Here is a tiny trained network, its code and every weight. The questions are about switching its units off for an input and a class, where a switched-off unit gives its printed mean instead of its output.

import numpy as np


def w(rows, s, z=0):
    codes = np.array(rows[::2]) - 128.0
    scale = np.full(codes.shape[1], s)
    scale[-1] = z or s
    return codes * scale


def f(y):
    return y / 2 * (1 + np.tanh(0.7978845608 * (y + 0.044715 * y**3)))


def log_softmax(a):
    a = a - a.max(-1, keepdims=True)
    return a - np.log(np.exp(a).sum(-1, keepdims=True))


def net(x, mask):
    res = np.array(x, float).reshape(1, 4) / 4 @ E
    y = f(res @ A[0][:, :-1].T + A[0][:, -1])
    res = res + np.where(mask, y, B[0][:, -1]) @ B[0][:, :-1]
    return log_softmax(res[-1] @ U[:, :-1].T + U[:, -1])


A, B = {}, {}
E = w([
[65,3,111,189,33,92,143,172,104,94],'x0',
[158,118,175,150,138,142,130,113,184,139],'x1',
[211,145,56,215,114,155,106,83,37,88],'x2',
[140,141,196,132,116,49,156,198,107,108],'x3',
],0.0057)
A[0] = w([
[118,38,185,163,95,78,137,182,113,122,109],'neuron 0',
[171,76,87,198,113,161,123,92,125,126,2],'neuron 1',
[122,126,102,149,105,81,130,161,41,113,126],'neuron 2',
[166,124,117,120,144,144,120,130,110,134,111],'neuron 3',
[133,168,7,113,137,143,124,115,59,130,162],'neuron 4',
[242,172,157,191,143,155,126,89,130,129,126],'neuron 5',
[122,79,130,132,115,106,135,167,104,136,107],'neuron 6',
[195,183,225,158,129,71,135,170,81,121,106],'neuron 7',
],0.016,0.0063)
B[0] = w([
[153,212,65,166,152,112,116,95,25,113,255],'neuron 0',
[135,166,213,7,176,111,137,174,197,151,166],'neuron 1',
[137,133,93,206,116,134,129,97,105,124,208],'neuron 2',
[36,122,85,143,117,104,124,100,123,161,138],'neuron 3',
[147,116,99,255,94,107,132,109,61,97,231],'neuron 4',
[120,142,72,197,92,101,127,129,37,97,218],'neuron 5',
[163,92,119,222,120,176,127,82,150,131,178],'neuron 6',
[107,65,182,32,148,163,130,144,234,158,226],'neuron 7',
],0.008,0.0085)
U = w([
[151,132,9,228,69,130,123,84,2,103,4],'0',
[125,128,231,23,171,135,143,164,239,164,252],'1',
],0.0057,0.0011)

Each question gives the input, the list of numbers given to net, and the class t.
The units are the neurons (one row each of A and B). Each row of codes is followed by its name. A weight is (code - 128) times the scale printed after its matrix; where a second scale follows, it is the last column's (A, B and U).
mask holds one flag per neuron, in row order. A switched-off neuron (its flag False) gives its mean, the last column of its row in B, instead of its output. The means were averaged over made-up inputs and are rounded, as every weight is.
A unit's drop is (log p(t) with every unit on - log p(t) with that unit switched off) / (log p(t) with every unit on - log p(t) with every unit switched off).
The circuit of an input: a set's keep is (log p(t) with only the set's units on - log p(t) with every unit switched off) / (log p(t) with every unit on - log p(t) with every unit switched off). Starting from all 8 units, units are removed one at a time, each time the one whose removal leaves the highest keep (on an exact tie, the one counted first), for as long as the keep stays at least 0.8.
circuit, biggest first: the units of the circuit, biggest drop first
top k neurons: the k neurons with the biggest drops, biggest first
drop of u: that unit's drop, to one decimal
input [-4,2,-1,0], class 1: circuit, biggest first -> (neuron 0)
input [4,-2,-7,-5], class 1: top 3 neurons -> (neuron 4; neuron 5; neuron 2)
input [0,-4,-2,7], class 1: top 2 neurons -> (neuron 7; neuron 4)
input [-1,-8,-8,3], class 1: top 2 neurons -> (neuron 4; neuron 5)
input [-7,-2,-5,-6], class 1: top 4 neurons -> (neuron 0; neuron 5; neuron 2; neuron 4)
input [4,6,0,-4], class 1: top 2 neurons -> (neuron 4; neuron 5)
input [1,-4,-4,-2], class 1: top 3 neurons -> (neuron 4; neuron 0; neuron 5)
input [1,0,-3,5], class 1: top 4 neurons -> (neuron 4; neuron 5; neuron 7; neuron 2)
input [1,6,-2,7], class 1: drop of neuron 7 -> 0.6
input [-5,-6,0,7], class 1: drop of neuron 7 -> 0.1
